Here is a tiny trained network, its code and every weight. The questions are about switching its units off for an input and a target symbol, where a switched-off unit gives its printed mean instead of its output.

import numpy as np


def w(rows, s, z=0):
    codes = np.array(rows[::2]) - 128.0
    scale = np.full(codes.shape[1], s)
    scale[-1] = z or s
    return codes * scale


def f(y):
    return y / 2 * (1 + np.tanh(0.7978845608 * (y + 0.044715 * y**3)))


def softmax(a):
    e = np.exp(a - a.max(-1, keepdims=True))
    return e / e.sum(-1, keepdims=True)


def log_softmax(a):
    a = a - a.max(-1, keepdims=True)
    return a - np.log(np.exp(a).sum(-1, keepdims=True))


def net(x, mask):
    ids = ['αγεζλμξπσψ'.index(c) for c in x.split()]
    T = len(ids)
    res = E[ids] + P[:T]
    r = res
    for j in range(3):
        rows = slice(2 * j, 2 * j + 2)
        q, k, v = (r @ M[0][rows].T for M in (Q, K, V))
        z = softmax(np.where(np.tri(T) > 0, q @ k.T / 2**0.5, -1e9)) @ v
        o = O[0][rows]
        res = res + np.where(mask[j], z, o[:, -1]) @ o[:, :-1]
    y = f(res @ A[0][:, :-1].T + A[0][:, -1])
    res = res + np.where(mask[3:27], y, B[0][:, -1]) @ B[0][:, :-1]
    return log_softmax(res[-1] @ U[:, :-1].T + U[:, -1])


Q, K, V, O, A, B = {}, {}, {}, {}, {}, {}
E = w([
[176,97,203],'α',
[172,101,92],'γ',
[135,95,65],'ε',
[106,90,86],'ζ',
[136,87,254],'λ',
[120,91,163],'μ',
[250,113,33],'ξ',
[142,95,136],'π',
[109,89,184],'σ',
[165,94,222],'ψ',
],0.019)
P = w([
[119,189,101],'0',
[104,124,75],'1',
[125,179,166],'2',
[90,90,81],'3',
[128,171,194],'4',
[121,70,80],'5',
[131,162,217],'6',
[145,54,79],'7',
[134,158,234],'8',
[174,41,77],'9',
[138,154,250],'10',
[202,30,76],'11',
],0.023)
Q[0] = w([
[45,162,152],'H1',
[196,64,162],'H1',
[179,51,39],'H2',
[91,23,208],'H2',
[105,198,190],'H3',
[160,1,162],'H3',
],0.0068)
K[0] = w([
[135,177,114],'H1',
[129,82,104],'H1',
[174,23,122],'H2',
[116,9,175],'H2',
[126,202,122],'H3',
[147,18,116],'H3',
],0.012)
V[0] = w([
[128,74,167],'H1',
[129,158,158],'H1',
[101,105,163],'H2',
[160,129,121],'H2',
[138,157,90],'H3',
[132,126,252],'H3',
],0.011)
O[0] = w([
[57,102,183,175],'H1',
[200,185,136,42],'H1',
[153,205,82,145],'H2',
[106,99,135,162],'H2',
[103,179,168,125],'H3',
[128,157,1,2],'H3',
],0.0071,0.0053)
A[0] = w([
[138,163,130,98],'N1',
[43,182,131,60],'N2',
[116,117,147,80],'N3',
[126,111,53,160],'N4',
[123,122,92,86],'N5',
[141,180,115,49],'N6',
[130,107,53,172],'N7',
[128,114,155,135],'N8',
[133,108,18,73],'N9',
[121,169,164,86],'N10',
[121,136,126,122],'N11',
[86,180,130,127],'N12',
[154,115,137,127],'N13',
[126,119,82,124],'N14',
[151,118,125,139],'N15',
[122,177,132,183],'N16',
[141,116,11,35],'N17',
[127,100,87,122],'N18',
[135,144,127,102],'N19',
[140,126,130,118],'N20',
[148,123,4,157],'N21',
[168,135,89,46],'N22',
[173,161,130,7],'N23',
[123,114,136,101],'N24',
],0.035,0.016)
B[0] = w([
[169,139,146,136],'N1',
[63,244,213,131],'N2',
[136,97,148,156],'N3',
[153,175,99,184],'N4',
[168,137,139,124],'N5',
[217,193,75,129],'N6',
[130,166,88,208],'N7',
[103,106,99,253],'N8',
[123,93,234,151],'N9',
[149,182,83,205],'N10',
[120,126,139,120],'N11',
[56,124,33,147],'N12',
[101,143,119,211],'N13',
[145,162,116,141],'N14',
[117,158,131,182],'N15',
[152,67,159,189],'N16',
[112,7,42,133],'N17',
[150,180,162,210],'N18',
[125,130,141,124],'N19',
[116,134,125,137],'N20',
[104,89,188,162],'N21',
[97,189,113,128],'N22',
[46,193,182,129],'N23',
[124,107,135,161],'N24',
],0.015,0.013)
U = w([
[156,173,169,101],'α',
[100,117,49,215],'γ',
[59,102,126,175],'ε',
[147,83,58,253],'ζ',
[145,85,227,56],'λ',
[99,198,92,92],'μ',
[97,46,156,80],'ξ',
[154,168,6,104],'π',
[167,168,128,150],'σ',
[97,159,221,107],'ψ',
],0.019,0.0049)

Each question gives the input, a string of symbols that net reads in full, and the target symbol t.
The units are the heads (2 rows each of Q, K, V and O) and the neurons (one row each of A and B). Each row of codes is followed by its name. A weight is (code - 128) times the scale printed after its matrix; where a second scale follows, it is the last column's (O, A, B and U).
mask holds one flag per unit, heads first, then neurons. A switched-off unit (its flag False) gives its mean, the last column of its rows in O or B, instead of its output. The means were averaged over made-up inputs and are rounded, as every weight is.
A unit's drop is (log p(t) with every unit on - log p(t) with that unit switched off) / (log p(t) with every unit on - log p(t) with every unit switched off).
The circuit of an input: a set's keep is (log p(t) with only the set's units on - log p(t) with every unit switched off) / (log p(t) with every unit on - log p(t) with every unit switched off). Starting from the 12 units with the biggest drops (on a tie, the unit counted first), units are removed one at a time, each time the one whose removal leaves the highest keep (on an exact tie, the one counted first), for as long as the keep stays at least 0.8.
circuit, biggest first: the units of the circuit, biggest drop first
k most important neurons: the k neurons with the biggest drops, biggest first
which heads matter: for each layer, one digit per head in row order, 1 if its drop is at least 0.15 and else 0, layers parted by /
input π π μ ψ μ π μ ζ ζ π ξ ψ, target π: circuit, biggest first => (H3, N7)
input ξ ε ξ λ ψ α α, target α: circuit, biggest first => (N10)
input σ γ π α γ π π ψ ε, target ξ: circuit, biggest first => (N18, N7, N10, H3)
input ε ε λ μ ε α γ, target λ: 3 most important neurons => (N7, N12, N4)
input γ α μ γ, target ψ: circuit, biggest first => (N9, N18)
input λ ξ ζ π α λ μ σ, target λ: circuit, biggest first => (N9, H3)
input γ ξ ε ε α ζ α ζ ζ π ζ σ, target π: which heads matter => 101
input ψ α α ψ ψ σ ε ξ ξ, target ψ: which heads matter => 000
input ε π π ψ ζ ξ π γ, target ξ: circuit, biggest first => (H3, N10)
input λ π ψ σ σ ψ ξ γ μ ξ ζ ψ, target ξ: circuit, biggest first => (N10, N8)
input λ γ α π π σ, target π: which heads matter => 011
input α ψ ψ σ, target ψ: which heads matter => 011
input μ ξ ξ ξ, target ξ: which heads matter => 010
input ψ γ ξ ζ π α γ π, target α: circuit, biggest first => (N9, N18, N4)
input α λ ξ, target ψ: circuit, biggest first => (N21)
input ξ π ξ ε α γ σ, target μ: which heads matter => 011
input ξ ξ ε ψ, target ξ: circuit, biggest first => (N10, N18)
input γ γ α λ ζ ξ γ ψ λ ξ σ, target μ: which heads matter => 010
input λ ψ ψ μ, target ψ: which heads matter => 011
input ε α ψ, target σ: circuit, biggest first => (N10)
input α ζ λ ζ ψ λ π, target ζ: which heads matter => 000
